(in the rows, 128 means zero)
Each row is followed by its class; each block has classes of its own.
147  129  86  135  125  151  112  97  124  148  98  108  218  81  144  110  99  91  146  124  134  147  91  123  155  175  92  118  96  103  141  121  122  123  93  122  119 | <31>
184  133  114  114  145  111  141  116  118  108  81  102  142  136  145  120  132  127  106  112  104  121  126  139  113  141  143  140  94  121  126  134  143  130  135  128  131 | <24>
135  120  117  163  112  130  125  150  117  143  90  122  123  123  156  126  119  124  98  95  123  124  121  142  106  160  103  135  119  114  121  120  116  137  141  140  121 | <6>
122  119  108  144  149  141  130  125  142  123  119  109  136  124  139  125  114  128  125  155  127  133  96  153  126  153  141  122  112  134  149  122  147  106  132  109  126 | <3>
161  140  153  133  142  194  155  102  85  144  125  123  188  146  144  88  80  101  105  65  149  128  153  121  120  172  137  119  99  114  151  103  165  160  139  147  130 | <86>
163  145  124  128  137  183  111  97  108  141  167  144  181  107  122  73  109  88  115  65  128  134  130  123  147  124  107  147  103  119  109  109  106  161  117  150  162 | <3>
140  136  146  105  161  142  156  145  139  103  75  114  107  134  120  120  115  150  101  165  111  110  131  147  118  146  131  114  116  105  139  136  131  114  161  98  109 | <145>
161  117  108  135  154  118  108  172  120  122  90  92  75  138  125  116  158  125  108  97  97  120  115  142  140  143  135  176  137  147  118  138  137  97  163  168  140 | <62>
72  116  135  157  48  182  122  84  109  149  147  175  146  96  134  163  132  108  135  86  128  100  107  81  69  119  77  91  159  101  80  120  115  154  85  145  116 | <155>
120  131  137  136  135  114  111  66  127  114  137  142  159  132  139  100  98  89  119  102  105  114  146  116  146  111  124  141  146  127  168  107  122  140  159  134  124 | <62>
157  125  137  172  113  147  140  145  102  134  148  106  157  128  148  118  122  114  109  75  86  69  137  100  146  145  158  119  95  99  67  131  141  134  132  140  117 | <3>
142  122  154  111  87  117  156  64  75  153  139  149  159  95  119  130  145  108  122  85  105  86  159  97  120  110  149  124  112  94  99  164  136  165  112  147  80 | <145>
150  114  143  126  141  191  153  153  126  123  105  112  206  112  127  124  95  102  132  111  134  142  111  109  165  162  107  152  92  101  97  125  142  112  133  133  95 | <61>
174  111  118  164  121  155  101  101  131  163  142  106  139  98  146  74  109  104  108  28  110  125  150  77  146  123  157  146  115  117  75  121  134  140  120  145  112 | <31>
110  103  128  118  150  133  123  154  136  115  108  126  61  150  125  144  153  151  163  189  118  119  119  158  101  177  127  120  141  143  124  162  156  103  149  146  141 | <6>
108  123  131  138  133  144  160  134  127  125  94  126  174  107  127  173  110  109  102  116  135  147  97  165  97  173  79  108  87  114  125  106  144  131  100  98  127 | <3>
134  157  128  136  165  205  101  82  100  177  119  146  167  92  126  67  117  81  157  109  116  112  130  124  164  144  93  129  115  113  151  100  122  164  140  123  132 | <31>
142  122  86  131  166  108  122  188  143  121  75  108  97  132  129  123  153  155  119  121  134  147  90  141  105  125  133  152  119  133  109  116  139  122  143  103  132 | <24>
164  112  173  92  140  108  173  124  103  119  96  129  128  144  103  149  128  123  95  117  87  118  135  143  130  159  123  153  121  114  101  146  143  116  152  131  123 | <62>
161  112  112  169  217  165  96  154  143  185  98  112  155  119  158  85  118  111  115  61  155  118  152  115  162  153  131  166  111  118  127  96  143  154  135  126  117 | <145>
128  164  94  128  144  199  134  114  154  96  192  80  232  98  108  79  116  100  190  129  196  123  108  125  169  184  133  148  85  127  187  114  171  82  132  112  130 | <145>
99  139  105  145  145  213  81  80  140  134  207  147  168  95  140  87  88  91  152  100  181  161  123  125  98  162  94  126  115  117  146  139  124  143  96  143  167 | <3>
138  113  129  115  146  141  140  106  138  133  110  133  173  80  162  136  104  70  95  124  146  99  158  116  117  161  134  109  97  98  111  141  145  164  125  114  103 | <62>
135  137  144  138  167  155  138  150  123  122  76  103  141  142  145  117  119  142  104  92  110  145  100  136  115  152  129  159  97  110  138  133  137  103  166  136  111 | <61>
128  121  130  141  122  111  148  144  137  128  48  99  136  120  158  171  134  125  86  114  127  102  127  133  79  153  119  129  104  120  136  131  147  133  125  156  102 | <86>
94  149  116  135  48  97  180  161  63  141  109  94  194  104  119  134  119  71  117  130  155  119  103  106  136  136  144  105  98  121  125  109  150  155  113  83  61 | <155>
132  116  158  128  138  105  171  180  111  151  89  122  100  154  98  144  133  117  103  103  124  143  149  145  117  135  129  136  114  127  112  126  155  138  149  106  118 | <155>
92  101  141  159  106  140  142  152  110  137  212  137  134  113  96  117  114  126  126  100  149  128  110  98  129  139  159  124  133  95  52  135  156  136  128  89  110 | <62>
136  138  149  136  157  147  158  95  105  105  76  93  94  152  118  109  136  118  114  162  109  127  92  129  105  179  126  117  110  156  109  137  150  110  162  102  125 | <24>
117  141  115  162  94  99  136  83  122  143  94  105  190  103  145  131  74  114  55  81  167  130  133  107  125  133  128  137  108  129  117  108  135  139  151  113  109 | <62>
173  105  124  127  167  130  138  169  116  125  43  112  111  150  136  114  110  143  94  113  110  157  135  154  102  147  138  134  113  101  88  120  148  152  141  97  121 | <24>
192  120  156  90  182  166  175  104  141  141  133  171  188  112  160  124  93  69  89  48  144  108  128  105  134  165  58  168  92  128  139  91  112  147  122  141  128 | <6>
124  124  79  113  173  179  107  115  116  113  160  139  127  132  129  104  124  121  185  131  149  101  58  92  166  115  113  140  157  160  143  116  142  115  109  158  154 | <22>
173  131  121  114  162  166  137  133  148  129  103  125  137  126  108  111  143  166  120  123  144  163  102  164  98  161  114  153  97  120  102  126  137  113  142  116  174 | <24>
157  128  149  109  190  202  117  167  125  111  173  120  140  121  141  91  116  131  144  80  79  94  49  119  119  153  116  159  104  105  106  107  161  114  86  149  141 | <31>
119  110  137  163  136  155  155  84  89  195  78  178  129  125  144  135  107  72  107  141  136  121  135  91  142  167  58  77  151  130  156  116  78  158  153  131  102 | <86>
96  134  103  109  79  182  105  103  148  146  169  166  158  78  127  131  103  131  170  134  173  140  148  113  81  121  83  118  150  116  149  136  117  124  105  153  142 | <31>
118  120  109  134  160  134  134  148  152  113  66  123  135  155  151  134  130  125  128  130  136  142  143  158  89  133  105  151  138  122  180  123  116  113  167  154  139 | <61>
138  142  134  113  154  164  121  103  132  113  194  140  171  109  128  103  109  111  127  82  132  105  112  95  142  149  128  145  111  102  115  134  135  122  134  130  141 | <62>
151  156  125  104  198  203  141  97  129  145  133  150  194  81  120  106  144  77  163  53  149  104  127  119  159  149  105  152  79  91  155  120  146  163  127  103  131 | <22>
95  143  106  166  63  109  104  120  122  158  146  128  176  93  137  139  119  137  104  114  157  128  106  125  123  115  109  145  140  146  148  97  114  115  135  150  135 | <62>
128  135  100  130  158  189  140  157  105  160  126  112  169  140  134  85  132  124  159  130  182  152  120  114  157  169  161  139  134  131  147  102  139  113  164  105  122 | <61>
111  127  150  179  85  152  136  110  82  173  155  144  114  108  131  108  136  117  98  43  116  103  131  89  112  95  159  116  124  124  110  110  145  172  140  149  90 | <86>
141  143  136  121  136  118  150  126  116  118  62  106  164  155  125  122  96  143  111  127  117  146  135  140  119  172  121  142  111  105  130  139  123  107  165  109  124 | <3>
126  135  137  125  56  131  155  114  106  93  120  144  131  125  163  132  134  109  142  137  75  75  132  118  92  147  109  96  139  109  163  140  100  111  162  155  100 | <6>
99  125  124  141  116  106  151  185  106  142  74  118  97  138  123  166  146  117  102  131  120  125  112  165  93  129  116  112  125  122  140  108  145  146  119  105  117 | <155>
135  124  125  133  126  153  129  82  140  141  128  125  178  112  151  115  105  121  137  105  167  132  136  101  104  155  128  132  116  126  136  149  133  128  120  146  141 | <22>
128  122  161  116  113  117  167  137  123  116  105  107  116  145  101  128  131  144  132  122  99  129  129  147  86  142  134  136  121  134  115  130  163  104  146  132  127 | <31>
139  149  87  117  156  208  95  75  132  123  163  152  212  106  161  118  115  94  153  56  160  122  151  154  118  108  101  164  109  103  207  107  141  155  105  189  166 | <61>
158  148  112  138  156  136  131  103  115  125  55  124  146  118  144  115  148  128  116  120  97  111  116  161  97  148  118  120  81  90  132  141  129  150  159  119  138 | <24>
125  118  121  126  118  141  146  157  121  105  124  134  89  143  128  143  152  134  138  138  114  99  112  146  101  156  107  118  138  135  119  126  133  114  142  149  146 | <6>
123  150  124  173  116  158  148  89  88  162  157  111  130  111  124  76  115  83  109  65  129  108  105  99  133  129  128  149  128  128  142  94  120  138  139  100  100 | <31>
97  129  142  136  100  130  163  143  103  124  103  126  132  140  122  146  130  123  129  112  117  116  105  130  81  146  125  107  118  103  124  135  156  127  136  115  110 | <155>
133  136  117  150  147  125  156  128  126  133  69  116  127  128  131  131  138  135  120  137  132  126  119  145  97  160  121  124  94  116  131  137  143  122  174  95  119 | <24>
172  113  156  112  153  140  173  170  150  91  168  139  118  123  168  161  141  111  113  117  79  53  112  112  97  126  121  124  96  130  130  114  148  114  114  144  119 | <24>
119  127  113  154  130  169  91  126  129  151  144  124  163  105  144  116  123  118  163  110  125  127  83  91  150  162  121  106  100  124  122  143  152  105  118  150  129 | <155>
145  135  173  139  174  120  163  112  149  117  122  102  242  126  146  138  77  89  94  18  133  128  155  104  116  184  115  165  44  90  105  125  168  138  122  107  108 | <3>
164  121  172  119  152  146  155  143  122  156  118  130  147  106  131  134  124  98  108  61  100  127  153  145  97  160  101  146  83  104  123  127  149  143  109  140  125 | <31>
117  139  122  133  102  91  128  135  92  127  91  96  117  131  148  141  158  163  109  123  101  105  106  137  88  134  158  102  120  133  139  138  146  118  120  152  114 | <145>
147  148  142  110  187  165  136  180  135  150  115  164  172  120  128  117  131  112  106  97  131  145  145  138  150  127  83  136  104  91  136  92  81  160  142  112  150 | <61>
139  117  109  195  151  107  102  105  118  149  155  138  150  123  159  99  112  125  103  55  117  119  79  100  106  110  110  149  92  112  97  134  120  153  120  157  142 | <24>
135  147  145  136  165  199  140  90  119  127  169  137  211  142  133  96  115  100  137  69  158  136  132  155  101  155  100  161  94  110  168  111  138  140  134  168  178 | <61>
98  98  114  163  160  157  138  129  147  111  208  135  152  121  142  112  101  76  153  127  159  67  112  126  149  125  137  131  112  136  126  89  187  161  118  122  121 | <6>
136  114  68  146  78  224  127  147  111  148  109  110  170  96  147  104  57  109  106  112  211  126  79  89  123  135  110  132  129  141  79  103  156  126  109  154  114 | <155>
160  133  130  128  153  134  138  102  114  133  119  97  128  133  135  118  95  132  83  106  124  133  116  120  146  153  158  136  94  143  110  136  152  113  132  120  124 | <3>
166  125  143  94  179  168  124  103  105  146  109  123  189  130  134  95  60  145  106  120  156  142  95  105  143  164  141  156  88  97  101  154  165  148  113  150  118 | <86>
61  110  126  174  158  132  118  122  103  138  153  118  180  134  148  150  130  91  158  79  142  125  82  106  128  133  116  148  117  147  143  103  179  138  98  152  103 | <61>
116  139  116  144  140  130  136  157  118  130  77  83  134  143  132  123  128  129  126  129  157  127  140  146  117  152  153  133  127  128  139  112  155  145  129  97  132 | <22>
142  147  125  125  145  175  119  156  147  104  87  92  161  114  136  99  138  115  148  138  124  140  111  168  112  169  114  138  105  114  170  120  125  122  126  124  153 | <22>
138  156  141  96  189  135  154  127  113  120  143  130  191  105  122  111  95  102  117  107  143  117  112  147  143  137  111  132  55  107  180  131  163  147  124  119  116 | <145>
95  142  89  166  94  138  112  145  91  118  122  106  143  126  145  120  155  159  141  154  98  119  48  115  133  136  152  81  126  108  113  136  109  103  137  136  124 | <61>
108  162  109  148  119  182  114  88  105  130  151  111  229  110  158  123  127  124  157  106  143  81  131  133  129  138  159  142  95  75  158  126  161  145  120  144  122 | <61>

Next block, with new classes.
158  140  146  157  128  135  134  122  133  131  130  101  116  118  124  112  171  158  123  128  134  103  142  127  145  88  101  119  128  151  106  90  143  109  145  102  88 | <81>
120  109  127  109  122  105  120  151  159  158  150  144  144  147  107  160  52  101  82  89  140  120  158  91  171  144  105  139  170  126  150  122  155  129  99  118  129 | <12>
102  131  137  124  108  125  153  108  139  129  119  122  108  146  109  137  100  94  114  150  166  102  156  136  138  126  136  130  151  114  130  136  111  157  151  132  106 | <186>
130  108  138  103  140  144  180  117  121  111  145  133  162  91  147  84  136  142  149  142  116  142  150  110  160  125  124  136  108  98  117  108  97  126  94  128  172 | <12>
149  133  120  122  149  145  173  121  139  96  160  126  121  129  122  92  121  123  122  127  143  117  127  129  181  97  128  118  122  101  123  123  142  118  104  132  142 | <126>
135  147  167  146  138  148  162  136  134  133  146  138  108  122  123  106  119  138  144  148  142  113  124  124  132  114  116  112  110  130  143  135  104  127  79  143  133 | <173>
113  130  161  117  129  105  137  149  133  132  122  130  107  164  131  165  103  111  85  147  170  132  130  156  141  112  118  139  180  105  156  120  122  141  122  124  108 | <137>
123  149  168  120  124  92  122  139  142  135  162  151  129  220  92  172  89  80  110  121  165  123  142  131  202  103  115  94  123  103  151  137  151  137  136  128  129 | <81>
128  143  95  87  95  80  163  144  144  125  89  164  121  177  110  148  118  91  100  183  133  111  143  124  170  125  116  105  147  89  160  151  153  146  158  89  84 | <126>
50  153  157  120  118  97  95  139  167  125  118  118  144  171  153  134  115  148  87  136  121  168  150  147  151  97  84  118  106  142  164  137  136  113  123  117  134 | <72>
88  155  131  106  103  119  137  179  140  139  163  170  72  191  124  175  76  123  73  148  211  104  182  150  181  94  111  109  166  114  162  136  167  124  140  127  99 | <109>
52  150  100  113  90  123  140  123  161  119  104  143  138  163  146  121  133  169  127  149  130  145  164  167  157  88  144  112  95  188  122  186  166  105  169  79  123 | <109>
124  156  141  137  93  119  154  154  140  96  119  120  85  112  131  138  192  162  125  129  184  114  125  207  154  92  148  146  121  194  117  137  100  121  154  99  105 | <109>
127  138  147  110  141  115  132  133  141  123  143  132  124  111  122  108  104  103  121  168  141  125  144  126  139  135  99  133  124  77  139  95  98  134  94  134  109 | <34>
105  134  167  131  127  130  150  136  136  109  142  137  92  125  121  131  113  122  135  141  155  113  154  138  142  116  120  100  110  115  137  118  110  127  93  148  121 | <34>
111  147  182  147  73  142  139  143  119  94  166  127  134  150  97  129  170  174  211  142  101  145  111  154  119  147  191  135  76  133  127  126  151  125  137  168  137 | <173>
126  121  156  158  115  125  199  112  141  124  128  92  112  124  134  104  125  141  120  150  115  112  123  114  129  173  104  119  148  149  141  89  137  137  129  85  92 | <126>
58  122  103  123  94  120  141  136  158  89  136  143  136  152  169  114  155  173  143  121  127  144  172  151  171  87  156  120  91  165  107  169  106  105  164  86  133 | <112>
117  136  133  140  85  109  116  147  148  139  123  129  100  140  79  168  105  119  114  127  154  109  152  134  130  123  128  145  161  116  135  140  138  121  133  159  100 | <173>
151  144  135  158  146  131  152  141  136  137  129  111  103  107  164  128  175  169  113  119  133  98  99  117  130  102  122  138  132  148  113  103  141  119  123  110  134 | <12>
134  143  123  157  77  126  112  131  144  176  87  148  132  157  107  171  162  183  167  121  82  145  103  111  82  143  138  87  112  123  129  139  154  113  172  151  141 | <173>
82  174  112  134  145  115  160  141  131  125  122  136  111  173  168  135  140  147  143  122  146  136  117  155  169  74  121  73  65  144  107  171  137  114  150  135  178 | <109>
66  168  79  155  108  127  147  132  159  129  122  112  78  133  169  111  138  175  155  127  97  94  146  117  146  105  98  102  83  180  82  175  178  102  157  112  140 | <72>
122  158  165  132  134  117  159  131  136  130  133  95  128  117  152  99  182  167  127  164  121  122  123  148  180  90  104  146  100  152  133  107  134  116  114  93  94 | <81>
155  156  129  156  125  138  139  137  120  136  134  114  122  120  141  147  162  170  101  135  150  108  105  129  123  124  95  166  121  175  141  111  139  123  110  111  123 | <72>
159  161  118  153  155  145  170  136  124  143  136  93  120  112  138  115  181  169  130  118  148  93  95  140  142  106  126  138  101  163  98  104  147  122  122  117  135 | <109>
153  124  116  122  161  140  145  125  101  121  113  119  142  103  139  89  130  125  108  162  124  130  116  119  148  137  87  132  128  121  125  101  134  138  93  136  130 | <72>
220  183  146  139  164  89  140  148  134  160  183  136  111  134  132  193  162  133  129  120  213  74  14  142  206  128  71  160  112  98  132  154  87  171  135  153  151 | <118>
60  133  138  128  89  85  180  107  139  87  121  94  125  142  144  139  175  162  155  141  119  122  172  144  161  119  140  133  80  162  112  164  99  119  157  101  146 | <118>
135  136  141  106  122  136  158  134  105  54  124  106  155  66  130  85  180  135  186  122  120  125  128  149  130  97  145  175  71  129  102  112  135  104  92  175  131 | <109>
106  81  102  121  95  167  162  110  109  175  188  111  72  114  185  70  181  143  192  118  25  40  159  73  178  145  177  100  112  142  61  151  137  131  159  81  172 | <126>
147  146  139  131  117  121  153  155  129  144  138  97  99  126  127  136  178  170  123  132  135  97  139  154  147  94  116  159  134  166  115  119  119  118  111  99  100 | <137>
114  150  109  147  106  109  119  121  176  123  98  117  131  183  62  153  157  170  95  124  160  143  168  149  179  78  118  108  126  135  102  170  155  79  128  133  135 | <173>
94  111  98  114  102  115  162  137  141  153  99  149  142  148  140  144  106  123  101  124  151  118  145  131  173  140  125  105  157  151  131  136  141  143  162  88  131 | <109>
54  145  150  130  107  119  99  152  126  100  122  122  118  179  123  129  158  171  125  165  125  155  143  150  146  85  135  113  114  151  131  127  173  114  142  124  109 | <72>
69  155  152  126  123  128  129  128  144  113  128  103  104  153  130  124  156  157  136  137  134  131  139  164  150  101  140  117  92  153  108  143  168  110  139  130  129 | <109>
120  110  104  113  157  155  151  136  133  115  143  128  116  115  142  89  146  140  101  126  141  122  150  144  167  99  164  128  130  119  115  95  120  129  112  116  133 | <112>
35  137  120  140  127  121  125  129  128  107  112  101  137  156  151  128  149  167  122  134  119  151  140  135  158  103  130  126  98  187  111  154  151  114  126  99  155 | <72>
138  159  140  129  152  122  168  106  125  118  107  113  114  144  99  88  146  127  134  183  150  111  143  120  156  74  78  119  105  118  110  144  127  110  84  151  94 | <186>
140  121  133  116  133  96  153  154  149  159  136  133  158  130  123  137  86  111  101  120  150  111  151  93  171  118  79  123  148  112  141  119  91  148  113  101  116 | <12>
166  111  167  114  147  140  149  143  94  108  152  131  125  138  137  107  154  126  130  127  133  116  145  134  164  132  96  107  131  118  115  84  130  129  89  139  139 | <137>
74  138  114  119  105  124  131  135  148  95  124  132  118  149  130  147  129  150  131  120  126  143  130  144  165  126  147  110  115  149  127  157  174  124  155  105  129 | <126>
125  112  154  102  119  94  96  141  159  151  134  138  82  117  115  144  83  96  97  151  141  116  110  135  137  153  124  142  201  91  164  115  123  157  143  132  74 | <118>
153  146  133  138  97  121  155  154  144  126  144  115  116  117  110  132  172  165  146  113  119  111  98  131  138  110  139  156  128  154  139  103  136  115  120  105  102 | <126>
74  134  132  122  90  126  105  128  142  112  137  137  123  167  139  136  153  164  170  97  99  148  161  153  126  71  148  117  97  155  99  160  139  90  153  127  166 | <137>
177  135  143  172  127  124  144  132  142  127  135  109  105  139  139  109  148  147  81  125  147  108  111  142  151  129  79  125  156  164  131  92  137  117  123  115  112 | <72>
154  129  88  110  116  122  112  144  195  147  142  133  170  173  71  99  161  113  139  44  75  84  140  88  148  71  177  84  107  130  114  87  152  123  142  63  152 | <126>
128  123  130  136  174  161  160  109  111  102  114  146  122  121  139  128  134  137  126  131  170  120  132  111  133  112  107  104  95  146  115  145  112  126  86  130  140 | <112>
87  132  154  150  125  137  167  119  155  117  118  115  116  123  146  135  136  169  152  96  113  128  130  128  138  124  140  99  86  195  113  164  138  119  117  109  157 | <12>
165  120  130  132  174  151  159  120  109  152  146  127  130  130  113  130  153  132  112  113  158  90  143  107  185  95  117  95  96  126  108  123  92  126  62  126  174 | <34>
198  164  135  118  138  120  124  148  130  145  138  112  142  138  98  115  218  162  130  135  139  109  97  145  174  55  136  163  103  129  123  123  100  117  93  132  110 | <186>
129  121  175  123  65  109  139  125  136  89  104  134  72  132  111  137  141  111  128  160  162  121  172  170  139  131  117  115  162  114  134  136  90  132  159  158  70 | <186>
99  133  161  108  131  88  157  138  141  127  148  108  141  159  102  137  99  83  94  168  169  114  156  125  204  111  121  161  157  106  151  116  116  147  109  87  87 | <81>
127  112  152  138  127  93  115  135  174  134  142  131  95  173  137  130  98  95  74  144  158  114  138  120  146  106  110  133  193  70  144  115  107  121  141  126  78 | <112>
111  112  134  110  102  112  118  151  162  132  147  121  109  149  98  141  93  95  103  106  120  106  145  119  154  156  155  118  172  120  147  105  147  153  144  89  95 | <126>
63  149  131  120  124  126  119  133  146  111  124  119  111  146  147  125  135  151  132  128  144  134  161  151  154  72  119  102  96  134  104  163  149  101  147  138  134 | <109>
106  131  126  120  107  97  111  159  124  147  113  122  92  132  124  140  95  95  113  160  122  108  153  115  113  106  107  134  159  112  144  133  103  143  137  130  81 | <72>
121  158  187  101  144  96  53  180  118  81  180  127  148  207  117  151  168  120  100  138  163  146  131  159  209  123  110  113  93  115  137  119  130  151  122  120  133 | <72>
140  128  142  121  160  138  139  108  131  133  163  136  116  161  122  89  134  117  136  148  129  115  147  109  162  95  94  103  94  75  103  119  126  113  103  160  143 | <112>
95  132  143  136  115  114  124  128  169  112  146  128  147  167  138  148  129  154  124  80  133  136  160  127  170  96  127  98  98  148  111  160  130  111  147  111  169 | <12>
95  87  139  110  103  106  112  145  157  151  142  151  125  136  156  141  58  92  102  118  104  136  159  84  123  184  135  125  197  94  151  103  121  143  147  97  129 | <12>
181  168  174  151  155  151  132  117  129  154  161  94  92  88  158  76  146  145  139  168  96  96  129  115  85  80  91  146  102  125  136  91  118  106  108  119  72 | <81>
123  131  153  149  146  159  193  115  141  140  103  117  74  112  102  116  126  139  123  142  144  105  107  123  119  135  118  74  143  145  138  93  147  149  111  111  108 | <126>
104  110  63  112  116  136  112  154  72  127  107  143  127  105  112  183  149  145  170  90  117  152  159  148  145  123  203  99  77  185  83  179  68  136  137  112  178 | <34>
158  157  150  133  131  109  132  150  156  126  100  103  115  128  145  108  198  152  117  119  110  108  106  152  157  113  127  114  106  170  133  124  119  131  115  103  90 | <186>
156  143  162  139  143  128  134  142  142  141  157  82  69  87  118  114  165  164  124  140  128  104  104  151  110  131  143  149  144  131  133  64  110  141  129  125  88 | <118>
136  113  152  126  155  161  220  146  107  112  103  146  165  119  149  116  141  169  115  101  164  131  121  148  199  110  120  75  90  209  158  137  132  132  58  113  151 | <109>
111  116  171  94  116  105  94  146  140  117  140  130  97  123  111  147  107  98  121  126  124  107  155  129  126  150  136  120  140  127  156  120  122  155  129  125  89 | <118>
134  136  133  113  114  121  98  137  132  165  112  133  96  117  131  151  100  104  98  161  117  120  113  128  90  139  119  161  161  109  167  131  123  147  127  135  99 | <72>
127  138  137  124  112  114  156  133  130  146  105  142  96  159  108  150  92  104  118  154  158  103  154  113  149  132  87  91  148  105  140  143  132  146  133  154  88 | <186>
121  124  95  135  121  133  172  89  167  150  99  142  111  132  140  137  86  111  83  143  164  95  150  134  125  102  109  131  142  118  138  160  121  137  156  122  106 | <112>
135  126  143  143  133  137  184  116  125  140  118  111  136  109  93  89  131  132  149  151  130  111  140  114  150  112  102  117  114  112  114  116  110  124  84  160  136 | <173>
85  111  92  126  119  107  154  129  109  141  69  121  147  138  119  139  96  110  112  130  154  133  170  119  152  76  108  88  149  110  116  137  95  147  161  150  111 | <186>
154  142  131  115  140  134  124  131  135  168  131  108  129  129  118  105  204  149  126  141  131  90  114  129  175  101  126  127  120  121  103  107  106  152  133  106  119 | <186>
148  134  148  127  164  145  143  117  115  121  108  122  131  105  85  114  143  112  133  146  147  102  110  134  129  107  125  113  99  119  121  93  140  146  82  151  112 | <34>
